Rows, each with the group of its hidden value:
441 -434 318 -162 -564 -204 203 -44 13 -227 28 -338 104 -216 -150 -199 -76 -183 395 -58 -66 200 38 -72 62 -318 97 -321 -69 -231 -7 -258 43 -259 25 -66 -40 55 -185 149 -104 66 -238 -92 -128 -76 -474 315 => (54)
-500 121 -70 10 348 325 2 -710 190 -70 394 -329 -145 -172 62 87 15 73 361 -354 0 260 159 -166 -93 -183 390 -221 21 41 -311 -287 -538 168 63 -380 282 84 265 344 -171 212 -53 80 -33 119 266 231 => (42)
21 -39 61 -123 129 -49 -140 20 -100 215 69 -26 -106 -9 234 -214 277 257 -202 -75 -33 -153 -66 -13 -84 -275 -126 119 -257 138 7 265 -42 195 124 -106 -49 66 180 172 4 27 -55 -13 150 13 -115 22 => (42)
-47 187 31 396 102 -300 -62 157 -181 422 -7 195 -71 -211 63 70 -97 -35 -437 292 277 51 -239 222 69 49 110 41 -5 102 29 -151 26 -53 353 57 198 -184 239 -27 451 -267 250 56 -40 109 3 -500 => (37)
-180 -272 -91 105 261 -216 32 8 79 349 -177 109 83 -367 18 280 348 16 -388 -167 -93 148 -266 -41 -117 166 154 -103 -325 411 -51 -39 -94 7 157 216 -77 -194 59 -45 280 -74 -10 103 -51 -48 1 -66 => (45)
-248 -167 -46 -106 87 -55 -44 -142 34 150 187 128 -73 -293 -63 244 5 -133 176 -23 -137 104 -98 -81 -3 71 264 -148 -294 260 -115 -116 -101 -19 38 -2 138 -175 147 -84 -88 -36 -97 64 96 91 93 113 => (58)
-309 -135 20 64 99 -72 -88 -95 49 224 132 132 -180 -231 197 112 129 78 -63 -162 -123 164 -224 -46 -193 -258 -69 2 -32 227 51 173 -150 280 236 -100 -93 -121 166 59 72 88 -123 32 -58 12 79 26 => (37)
289 -218 454 -263 -540 -288 10 -105 132 -317 -42 -238 245 -66 -116 -113 -77 -56 371 -46 59 56 82 236 157 -242 103 -34 -52 -53 175 -56 -80 -60 58 -232 -359 19 -239 245 -65 -28 -282 -140 253 -44 -269 274 => (41)
527 -284 -49 149 -414 -49 55 191 -228 83 -85 213 293 27 -234 134 -56 -163 -103 143 329 -213 100 246 16 -8 -102 -263 -202 -78 -24 127 395 -123 164 293 -82 -181 -238 -116 98 -97 -56 56 -34 -180 -138 -3 => (42)
-766 312 -327 -268 453 240 -109 -400 168 -189 215 -132 -22 -88 187 100 74 230 204 -223 -67 260 235 -38 35 13 379 110 -54 191 -250 -128 -446 281 -67 -279 124 19 349 485 -192 205 -186 -66 9 153 315 197 => (46)
334 249 118 120 40 31 138 -28 -108 -32 -50 -50 163 112 -169 -87 -134 53 35 84 265 -65 262 90 117 18 -74 -40 -111 -287 -35 -71 107 -106 105 -187 149 73 -8 96 30 -188 176 55 -5 -107 -72 -143 => (54)
-282 38 -135 -115 23 -15 -78 139 -29 -35 -44 240 51 -34 146 45 29 138 -4 -18 -62 134 14 112 -34 -107 -145 165 -22 92 92 244 30 273 58 -73 -204 -116 113 186 -10 84 -233 -120 -86 -33 60 54 => (50)
41 24 157 103 168 -234 107 98 -117 200 -226 13 -1 -178 114 -93 81 113 -273 -42 31 50 -33 -19 81 54 -121 134 -146 27 100 -53 1 -70 126 -97 -59 57 54 50 199 -260 172 -35 -65 -20 -111 -191 => (54)
68 2 183 -105 -54 -33 -47 32 64 -65 -78 0 114 65 143 -53 187 260 25 -169 -11 9 34 158 -37 -257 -282 79 -73 -15 121 338 -4 273 86 -189 -319 -10 -3 226 65 102 -213 -97 3 -134 -93 94 => (45)
41 6 -418 -55 186 391 -285 223 -367 -123 -367 157 719 427 21 -480 210 183 -427 158 317 -410 282 332 78 103 -10 241 -262 -15 12 281 386 -9 -307 18 -158 115 89 307 135 284 -377 -204 221 -9 15 94 => (54)
501 292 -364 57 -48 146 139 180 -168 -231 -224 -68 431 278 -436 -104 -77 106 45 283 418 -79 494 405 77 236 76 -46 -214 -440 -197 -123 185 -99 -107 171 114 -15 -153 366 -61 -230 170 46 -88 -264 -286 -178 => (54)
390 -35 206 -116 -204 -194 249 139 0 19 27 -21 -38 -106 -50 37 3 37 105 -33 -50 122 92 -140 47 -192 -237 -139 -156 -180 7 77 132 -29 212 -39 18 -2 -43 -12 -77 -119 39 38 -197 -195 -241 66 => (42)
-335 160 -242 8 239 -55 -94 74 -90 170 5 164 36 -122 175 113 81 114 -293 62 98 60 -10 92 77 82 134 93 -125 216 -97 9 -23 102 126 56 86 -125 270 151 173 -5 -33 -37 -56 92 140 -134 => (37)
313 -68 165 136 101 4 75 -150 32 101 -39 -49 168 -1 -354 -161 11 -67 65 29 38 1 -4 -40 -169 -73 43 -55 -240 -113 81 -49 -32 -71 106 -220 65 68 -63 -13 -63 -148 106 206 227 -156 -139 -12 => (42)
112 54 51 -15 83 33 -57 36 -42 204 196 187 -127 28 -23 4 51 99 56 42 -53 -65 -49 -43 -155 -236 -213 -6 -222 -12 22 301 72 213 186 -136 88 -69 148 -49 -105 -21 4 128 81 -96 -23 -27 => (58)
-52 -170 92 -235 -100 217 169 -172 92 -403 -106 -139 277 32 4 -272 -4 55 375 -319 -187 281 279 -202 -41 -307 -208 30 90 -247 149 108 -42 108 -116 -414 -300 233 -88 267 -280 282 -385 -157 -167 -179 -45 517 => (41)
-94 52 28 68 300 -156 28 -18 -131 143 -242 -66 80 -87 63 -396 63 107 -371 0 47 40 14 -106 -28 -26 37 352 -104 50 176 -99 -115 -52 120 -249 -50 237 80 207 47 -220 165 11 155 25 -68 -120 => (46)
264 -394 100 -67 -103 18 -1 -51 -72 60 -42 63 246 -55 -244 -124 57 -174 79 -9 -47 -118 -23 -90 -87 -65 53 -130 -350 59 64 43 159 -153 -18 -56 -44 13 -104 -124 -119 16 -177 78 242 -77 -118 239 => (42)
415 62 -418 -84 -31 115 9 127 -92 -191 -225 -52 461 212 -498 -59 84 79 75 240 289 -149 372 434 -26 291 239 -39 -424 -194 -198 -77 103 -62 -201 265 0 -82 -202 351 -144 -205 49 81 150 -237 -311 -53 => (54)
-504 299 -196 -29 262 46 -22 -141 24 -19 54 145 -41 -83 185 265 -42 180 -22 -131 106 148 180 93 72 70 44 139 20 149 -81 40 -185 264 144 -133 -31 -93 174 251 -1 -45 -3 -45 -94 49 322 -51 => (50)
-300 70 215 -227 -42 -136 -129 35 75 40 278 190 -39 -207 144 204 -105 -82 252 105 -178 164 -177 -18 225 -90 137 -102 -130 196 -15 4 41 12 64 -205 158 -225 368 -100 92 182 -342 -123 44 197 123 96 => (58)
-328 165 -246 33 164 -74 -107 64 -80 151 36 157 51 -114 186 167 60 100 -321 67 171 57 -14 136 84 45 169 45 -75 235 -122 4 -9 110 196 93 93 -166 256 178 220 36 -66 -34 -70 103 161 -146 => (46)
155 94 -141 238 78 274 0 -153 -121 -45 -8 -47 295 150 -208 -148 -69 -5 13 64 307 -44 210 171 -56 -43 89 -125 -39 -234 -105 -77 50 -22 19 -119 145 37 30 194 54 63 -8 59 -11 -84 0 -33 => (45)
1 47 -154 -44 4 -100 -108 157 -59 -75 -271 74 360 97 -98 -188 81 119 -236 139 172 -16 67 305 -24 19 85 255 -120 62 131 88 33 92 36 -8 -243 -24 -41 333 81 -52 -129 -57 191 -72 -109 -62 => (50)
-586 -71 -168 -18 134 76 -148 -18 49 59 46 252 56 -196 267 224 114 71 -20 -145 -123 247 -139 84 -28 -75 8 -3 29 268 2 163 -77 286 28 -49 -158 -216 260 110 171 288 -377 -149 -188 69 237 123 => (58)
-70 -501 135 81 10 -33 -111 -112 -10 252 -74 88 -17 -178 174 -47 328 88 -169 -329 -134 -44 -259 -32 -301 -305 -220 -10 -164 277 166 332 -61 244 141 -61 -378 -26 -63 7 85 115 -213 16 80 -79 -39 177 => (45)
-241 160 -349 76 419 -125 -62 247 -155 367 -98 278 -56 -132 42 7 144 134 -457 190 -6 52 -123 7 -99 153 65 217 -274 221 -36 40 17 102 144 139 158 -120 274 75 116 -198 167 89 -8 14 8 -308 => (50)
116 98 182 -58 -59 -140 36 196 -129 41 -43 217 -29 30 38 -150 -134 65 15 100 -21 -1 40 -27 21 -180 -326 216 -63 -108 230 232 175 92 166 -247 -94 34 39 -6 -79 -148 -1 -37 38 -71 -63 -54 => (50)
-218 44 362 163 324 -121 56 -219 -118 16 -380 -198 249 -131 199 -441 -24 57 -311 -177 112 57 49 -86 218 59 59 325 51 29 261 -283 -160 -232 5 -523 -155 346 74 185 274 -147 63 -173 150 159 78 -59 => (54)
37 -35 33 -120 142 -93 -5 118 -239 45 -283 32 213 -19 107 -244 84 99 -253 5 81 -180 152 18 203 153 -32 226 -292 73 75 -4 134 -160 -87 -88 -105 142 23 98 52 -178 3 -134 147 50 -62 -4 => (54)
113 138 -129 9 12 433 96 -96 -37 -271 31 119 83 245 -175 -14 -125 167 538 -129 24 55 406 129 -164 -147 -415 -26 -5 -445 -2 298 59 323 -129 -265 -130 26 -102 199 -340 34 -72 -8 -204 -293 2 157 => (54)
-87 -285 327 95 29 -440 132 50 -113 306 -230 56 84 -459 188 43 35 -180 -423 -80 -13 105 -232 -203 252 130 115 -15 -152 318 136 -267 63 -359 215 -29 -40 3 69 -212 375 -191 22 -80 -23 153 22 -53 => (42)
41 304 268 42 108 -127 -76 -197 19 74 134 -28 -89 -32 -145 51 -162 58 254 134 162 -69 65 267 112 72 150 77 -194 -32 4 -131 -213 32 92 -301 106 -51 85 102 -15 -362 235 67 336 68 2 -229 => (42)
-222 105 254 -159 152 -251 61 33 61 129 62 108 -253 -299 125 138 -32 75 231 -33 -269 227 -98 -79 124 35 -76 95 -189 91 72 -35 -147 68 42 -237 5 -83 202 -40 -28 -233 56 -67 -33 56 -26 -54 => (42)
470 -285 392 -263 -676 -371 204 -66 167 -304 70 -282 175 -159 -216 17 -134 -181 342 -41 55 180 91 -7 111 -326 147 -256 -47 -110 50 -158 26 -181 260 -73 -134 -18 -278 159 -130 5 -234 -3 46 -118 -339 306 => (46)
198 42 -38 144 -7 -79 -77 152 -191 106 -198 46 137 157 32 -384 92 205 -392 92 236 -123 26 193 -170 -267 -210 291 -13 -75 201 249 71 185 231 -95 -213 111 -39 299 85 -99 50 12 123 -122 -174 -164 => (50)
-715 313 -47 -199 220 -22 -13 -232 107 -124 121 86 -123 -184 360 343 -75 198 119 -259 3 243 191 17 213 35 75 151 87 239 -73 -3 -289 279 130 -260 -93 -79 230 285 -27 21 -121 -163 -116 153 415 80 => (50)
-511 273 89 14 83 115 82 -582 271 -218 426 -178 -156 -258 -53 331 -328 -97 650 -164 11 466 152 -23 92 -84 396 -239 193 -68 -209 -411 -470 102 122 -423 273 -95 220 234 -131 76 -58 21 -132 132 286 124 => (37)
429 -348 -24 194 -294 -84 67 121 -233 151 -169 151 159 -42 -146 10 24 -75 -165 17 248 -176 58 187 -100 -55 -187 -111 -172 -49 65 139 234 -34 165 216 -215 -73 -280 -40 52 -205 58 59 -23 -193 -176 -24 => (42)
-311 -45 -13 13 244 35 92 -502 183 148 209 -57 -275 -276 92 476 162 152 131 -481 5 99 112 -95 -148 -27 50 -149 -168 262 -192 32 -423 297 259 -77 -68 -77 -31 118 -152 -155 164 179 -28 -66 272 107 => (42)
22 -97 -135 131 140 254 -40 -71 -210 35 -41 59 260 43 -134 -254 -52 -99 0 83 99 -57 92 -10 -29 5 94 -64 -154 -110 -40 -88 135 -132 -113 -135 160 69 112 35 1 96 -111 -8 39 16 3 68 => (45)
56 71 -286 -120 4 116 86 215 17 -1 87 211 -33 56 19 133 142 217 55 -52 -104 164 118 -41 -208 -245 -351 -49 -109 -126 -71 411 139 369 150 84 -38 -133 83 143 -163 138 -135 59 -337 -281 -83 89 => (37)
-123 -148 -129 -331 -130 -2 -155 -3 -73 -95 50 90 -153 29 131 -84 110 248 217 -132 -84 -109 152 164 -169 -246 -191 257 -195 107 79 378 -114 410 -7 -61 -382 -2 -104 339 -389 -80 -152 -81 182 -72 -98 209 => (50)
158 -44 -13 18 -122 69 100 -64 33 -112 46 43 357 -23 -298 89 -137 -209 150 89 118 123 116 -8 66 1 192 -258 -108 -102 -71 -137 151 -171 75 -60 158 -88 9 -23 8 121 -189 66 -24 -83 19 146 => (58)
-157 111 -20 -326 85 -196 -16 219 -129 -147 -244 145 327 -54 -85 -191 -153 -75 -14 258 -43 35 141 22 330 295 236 308 -275 99 128 -188 139 -258 -169 -159 -6 41 112 91 -68 -170 -143 -177 253 134 -19 41 => (50)
-492 11 -51 -190 288 -41 -148 -26 -33 110 1 193 -34 -185 200 36 81 89 -3 -56 -178 62 -57 -20 73 86 77 215 -225 300 50 64 -118 128 -67 -171 -78 -54 247 63 -27 -27 -146 -110 138 145 169 68 => (58)
494 0 331 139 -330 -192 220 13 -15 30 90 -39 -115 -95 -156 134 -167 -25 266 11 137 74 74 94 15 -195 -229 -240 -39 -295 7 -9 79 -20 273 -73 32 -87 -148 -18 9 -246 169 82 -174 -186 -247 -113 => (54)

186 347 10 -277 -118 -11 35 261 -130 -198 253 -134 -359 -11 178 -457 106 -88 185 -47 507 77 -130 125 -25 -1 464 -54 -259 38 -237 94 -299 -380 -316 -107 71 213 -179 43 189 -68 -36 -89 127 -30 258 161 => M
-229 -21 86 87 70 476 -38 84 19 116 -404 59 99 -392 -223 -260 101 -41 87 160 127 65 -16 121 24 13 115 -108 21 250 23 -9 -102 98 143 -95 -231 2 334 -29 140 117 158 -53 -153 53 82 -198 => V
-89 26 -25 165 -187 -82 -38 92 -25 -5 182 -221 -319 123 129 -13 111 -159 15 -298 223 250 -2 87 -65 65 -22 111 -91 348 -164 52 -185 -374 -481 -45 -129 -141 -194 -51 10 -32 -110 46 -14 -360 323 177 => X
-95 -88 25 -66 -2 -250 -104 179 299 -48 -354 3 410 103 -1 137 -104 -71 -305 122 -359 95 95 156 115 30 -285 -191 129 -105 -155 37 -93 201 266 25 -150 -300 -49 51 195 -180 -146 43 -110 -99 -413 64 => X
147 -95 -102 218 -19 44 -326 -64 124 59 -322 -116 195 -6 -185 -343 168 -368 169 -107 165 197 53 83 373 348 -313 -159 -166 94 -48 250 -298 -47 31 90 95 -59 -188 -59 -127 95 348 264 -240 17 122 -48 => Y
565 -54 -280 305 -17 17 79 71 -278 50 -43 109 127 -89 -105 131 105 -150 -52 -254 -452 -100 -334 -609 -120 -4 -285 -36 44 62 -60 -9 -66 327 133 278 91 206 -67 43 147 78 195 -19 -357 43 299 202 => X
-251 -153 42 34 -37 -44 78 129 159 17 -390 20 358 170 -19 201 71 -1 -56 225 -392 112 133 207 -96 14 -233 -28 -101 145 -141 114 160 309 197 -86 -79 -666 -30 228 122 -84 -218 94 -118 -34 -396 -34 => T
-321 -233 282 81 -20 186 101 -101 -170 10 -187 124 37 210 44 272 173 -126 66 216 -267 126 299 115 -139 26 -26 311 -51 393 -119 71 127 425 39 -96 -384 -448 -62 353 130 -129 -377 64 125 -165 -105 45 => K
-5 55 -115 329 -307 -149 113 44 -76 -56 -49 -127 24 274 -18 4 179 -68 -42 -419 -49 430 5 43 -5 145 -213 -267 -189 386 -166 120 -85 -258 -343 -129 73 -396 -105 -129 -9 78 -145 50 -348 -38 205 -78 => K
234 331 -110 -360 -48 77 195 343 -172 -203 200 -104 -229 -141 168 -656 158 -114 191 62 504 13 -357 123 -35 71 537 -204 -288 53 -233 182 -193 -481 -145 -194 265 280 -62 35 220 38 28 -113 133 163 177 167 => P
28 -89 -68 35 94 139 -111 541 -54 -123 42 19 5 -366 -208 -334 114 -91 62 332 82 -286 -28 -182 -114 32 -165 140 -75 28 -26 244 -27 245 -48 278 78 156 -108 -118 187 154 411 -149 -400 -37 584 168 => M
159 355 -148 -383 -59 76 340 418 -260 -272 138 9 -206 -231 107 -673 96 -5 121 39 388 -49 -304 49 -208 -36 672 -330 -229 -9 -179 160 -205 -446 -85 -231 232 281 81 -69 335 52 52 -200 -5 239 189 117 => X
-320 -206 235 79 -53 132 125 -34 -85 13 -286 73 155 210 5 303 131 -46 38 208 -331 156 270 140 -167 -3 -78 233 -95 328 -95 85 177 425 78 -87 -312 -569 -51 332 129 -105 -355 69 34 -117 -190 -1 => F
162 -358 -49 -169 -10 -104 220 -21 177 62 -148 -68 37 -233 396 244 -262 -41 81 -167 243 110 -181 -373 2 -27 235 99 370 -219 -35 -134 -190 -43 109 -123 41 99 123 -40 -50 291 -161 -2 -166 -63 60 -39 => P
-214 -171 1 34 -5 -32 78 137 196 66 -408 -34 441 122 -20 138 59 -51 -85 240 -396 111 4 220 -36 91 -275 -39 -102 160 -111 158 205 234 250 -71 -37 -608 -27 236 108 -75 -199 122 -62 -17 -462 18 => Y
177 -64 -128 246 -106 -35 -230 -41 92 41 -297 -145 260 85 -166 -304 169 -284 152 -201 117 296 10 76 346 355 -331 -235 -231 139 -56 273 -219 -117 -33 47 183 -162 -209 -81 -143 134 241 233 -324 102 115 -70 => Y
-110 161 147 -77 17 450 13 72 -81 160 -433 152 148 -413 -204 -346 -59 268 294 66 143 27 31 85 -95 -151 505 -118 -132 54 117 -61 -130 101 102 -124 -199 4 329 27 195 49 33 -131 -234 300 -89 -232 => K
-34 -31 228 -120 -18 -247 -188 202 262 -150 -200 -1 339 126 31 192 -118 -99 -431 182 -257 149 132 120 267 32 -310 -115 239 -90 -211 -32 -142 313 202 99 -307 -33 -87 47 268 -225 -269 -96 -23 -161 -218 80 => F
209 326 -51 -292 -68 56 72 284 -130 -160 240 -136 -318 -85 177 -526 145 -120 185 2 511 43 -268 129 -12 34 459 -91 -254 78 -244 111 -245 -440 -243 -136 145 257 -123 53 184 -19 3 -91 160 22 226 188 => V
33 31 75 -147 149 412 -136 -95 -90 346 -308 204 96 -423 -46 -476 -89 162 521 13 246 -113 -48 46 7 -43 609 65 -139 4 123 -31 -210 -71 82 -118 -109 133 177 127 50 3 33 4 -73 310 -241 -5 => P
-306 -263 286 89 -9 223 103 -163 -219 39 -188 138 10 193 52 274 172 -150 101 175 -254 127 295 83 -145 32 22 347 -36 413 -95 61 109 408 39 -99 -413 -400 -57 364 112 -122 -377 82 158 -167 -91 70 => F
200 -340 -13 -160 -31 -103 210 -74 139 35 -129 -51 -15 -184 406 300 -247 -61 84 -194 244 133 -135 -408 12 -46 245 119 382 -222 -57 -169 -230 19 98 -112 -4 127 102 -15 -45 270 -181 -1 -144 -86 104 -55 => V
-308 -319 303 92 43 261 27 -239 -252 104 -123 173 -78 133 83 226 149 -195 157 130 -167 82 311 51 -111 53 94 437 28 429 -68 36 31 339 -9 -89 -479 -265 -64 344 76 -132 -359 97 212 -211 -39 142 => X
435 -178 -457 432 -33 -60 153 -29 15 224 -170 -8 6 -107 60 488 6 -135 -47 -400 -515 -98 -382 -661 -292 -142 -376 37 187 4 -82 -204 -92 270 121 189 88 -148 67 63 27 103 211 148 -371 -260 87 71 => T
-246 -58 31 94 94 503 21 97 54 168 -455 14 157 -465 -222 -288 71 -55 85 174 109 47 -115 116 -3 47 119 -103 20 255 76 25 -44 46 196 -101 -198 -11 379 -23 131 142 182 -17 -129 56 11 -187 => Y
-99 93 -362 -236 74 149 472 614 -118 -194 21 55 -29 -498 22 -747 116 -42 14 236 236 -229 -439 8 -314 48 425 -416 -92 89 -119 261 -11 -455 64 -271 384 113 316 -238 318 236 248 -193 -239 230 177 54 => Y
-120 -118 285 -267 -140 -165 -18 409 467 -23 -298 -248 358 -260 114 288 -444 407 -120 98 226 243 51 -12 50 -191 67 93 215 -315 74 -101 8 153 -13 69 -142 -118 60 -132 99 200 -267 -265 -395 -9 55 -152 => F
-207 25 -336 -143 85 100 337 662 -62 -196 16 118 -88 -518 -50 -632 72 12 4 253 163 -325 -214 -49 -388 -47 302 -319 -24 25 -95 218 -79 -279 -7 -162 280 26 283 -316 317 208 350 -205 -416 100 299 31 => M
-37 -23 328 -128 -41 -231 -210 213 265 -184 -141 -28 316 148 50 242 -113 -92 -471 216 -192 207 146 128 331 40 -338 -67 273 -49 -237 -57 -125 358 157 112 -366 28 -102 53 275 -215 -348 -155 8 -183 -124 62 => K
-136 -53 11 -46 -50 -229 -24 176 272 -35 -426 13 433 154 -24 150 -79 28 -179 130 -406 104 151 184 1 -18 -227 -187 -21 -96 -132 71 -18 254 240 -21 -80 -527 -51 110 177 -166 -163 74 -189 -27 -484 -28 => F
466 -221 -481 450 14 -14 172 -5 -51 241 -126 9 101 -150 32 352 54 -203 -84 -353 -537 -114 -507 -662 -216 -17 -427 2 183 105 -66 -114 -13 200 162 192 145 -32 72 46 33 134 208 128 -340 -172 101 151 => Y
177 -72 -55 58 101 174 -159 474 -89 -85 52 0 44 -322 -215 -297 159 -129 88 315 54 -257 -109 -224 -31 65 -231 176 -107 53 -42 233 0 306 -9 331 100 226 -166 -33 159 154 400 -134 -343 4 584 207 => T
-264 -301 343 88 56 299 -20 -285 -309 129 -60 200 -138 115 95 189 148 -199 200 96 -110 69 315 25 -80 56 157 488 34 447 -60 12 -13 322 -57 -74 -521 -153 -82 352 71 -152 -375 79 250 -207 12 177 => X
417 -6 -38 151 19 101 -96 277 -252 -116 64 72 63 -117 -187 -88 179 -169 15 115 -175 -157 -117 -408 -5 49 -281 125 -81 57 -86 143 -45 470 39 364 37 283 -214 62 195 65 257 -116 -311 34 541 198 => K
-170 -143 60 209 76 304 -296 -6 105 80 -331 7 10 -245 -223 -216 137 -283 76 88 167 65 168 87 196 146 -178 -6 63 197 -22 61 -284 140 55 57 -247 22 88 -77 15 69 318 106 -174 -163 234 -115 => T
362 -213 -256 301 -99 -24 153 -92 113 170 -239 -198 -117 -39 161 721 -54 -131 68 -312 -298 27 -223 -592 -320 -219 -261 319 146 -93 -44 -230 -80 413 85 210 -49 -258 -35 226 -33 123 130 209 -193 -425 140 -6 => K
-173 -64 21 -4 -63 -167 18 165 232 -5 -423 20 402 150 -32 183 -50 70 -113 136 -410 103 159 171 -67 -42 -206 -128 -65 -33 -117 67 41 288 200 -36 -82 -600 -34 144 162 -140 -183 71 -209 -21 -453 -57 => K
-59 -65 78 -58 2 -271 -177 177 312 -63 -280 38 370 120 20 135 -104 -69 -305 143 -316 78 136 130 188 32 -319 -170 158 -117 -199 0 -143 261 215 50 -171 -238 -72 42 198 -206 -172 6 -133 -114 -356 37 => M
-66 -114 10 -47 43 -202 -113 186 329 9 -303 -21 443 68 31 84 -61 -128 -313 188 -329 82 -46 170 203 114 -358 -172 135 -19 -185 53 -26 157 282 13 -97 -246 -33 85 170 -158 -169 43 -43 -91 -436 90 => Y
46 60 -101 317 -317 -147 104 31 -98 -66 -118 -108 125 291 -68 -41 181 -37 13 -408 -62 451 35 41 34 169 -211 -309 -254 344 -134 169 -71 -202 -295 -115 131 -417 -133 -120 -27 109 -124 57 -417 82 184 -119 => K
-317 -252 124 87 -3 148 159 27 -4 68 -297 27 250 159 21 236 181 -99 -8 268 -345 141 74 190 -118 78 -185 155 -86 393 -129 127 272 306 153 -131 -179 -593 -4 327 98 -42 -320 89 61 -82 -277 34 => P
314 -283 58 -132 -90 -61 278 -211 -34 -76 -90 -56 -186 -27 429 451 -152 -188 114 -226 202 180 -47 -508 -48 -77 277 232 329 -199 -100 -189 -277 222 99 -69 -107 156 14 139 -5 203 -207 53 2 -184 220 -66 => K
-265 -331 313 80 93 293 -61 -304 -304 166 -48 228 -156 71 104 128 125 -213 236 74 -78 21 320 15 -71 69 193 496 59 422 -41 13 -64 267 -62 -73 -518 -103 -80 322 50 -155 -332 99 244 -207 1 215 => X
396 -304 45 -95 -47 44 247 -261 -52 -25 -71 -105 -203 -8 428 493 -41 -302 135 -165 189 176 -173 -510 3 -27 173 321 301 -98 -142 -188 -206 271 155 -33 -95 194 -24 264 -40 213 -179 102 148 -226 232 -1 => V
-81 -25 -139 331 -262 -112 122 52 -75 8 6 -164 -54 198 21 38 158 -98 -61 -429 -27 385 -55 43 -76 132 -183 -153 -120 448 -133 105 -57 -362 -378 -124 10 -350 -89 -134 -20 84 -140 57 -254 -151 235 44 => X
62 189 16 -64 -158 -64 -42 149 -82 -86 238 -191 -365 75 168 -231 87 -120 131 -206 391 168 -36 109 -35 28 247 80 -188 177 -186 70 -269 -393 -439 -54 -54 52 -233 7 83 -76 -86 -8 79 -219 295 198 => F
309 -37 -23 81 55 131 -141 359 -192 -123 31 33 56 -216 -217 -195 145 -159 59 206 -59 -204 -68 -324 -21 50 -222 169 -103 12 -34 202 -52 413 30 374 37 283 -216 19 187 93 346 -113 -316 17 571 214 => F
-36 -121 106 -79 54 -191 -153 178 315 -50 -232 -26 405 68 57 116 -60 -197 -404 225 -271 113 -43 146 303 140 -386 -138 236 -8 -218 21 -63 205 287 46 -190 -71 -40 78 204 -170 -218 -12 38 -143 -332 115 => Y
188 -27 -123 231 -108 -19 -210 -35 79 29 -292 -144 251 90 -164 -301 181 -285 131 -187 103 296 -17 86 336 340 -313 -250 -235 148 -74 260 -212 -111 -20 38 172 -149 -196 -58 -114 114 223 221 -285 102 95 -67 => Y
-93 -54 479 -228 -79 -28 -118 413 359 -151 -148 -269 407 -49 45 308 -143 82 -443 393 75 339 -70 178 343 17 -306 107 236 46 -142 -42 167 338 113 134 -324 82 -36 77 233 38 -427 -323 21 -108 99 16 => P
-96 -122 -183 4 122 145 -6 598 -23 -103 -20 18 -1 -486 -204 -417 67 -70 46 311 84 -339 -76 -148 -243 3 -56 55 -41 9 22 263 -30 75 -14 196 117 103 11 -206 208 191 482 -134 -428 -44 510 171 => X
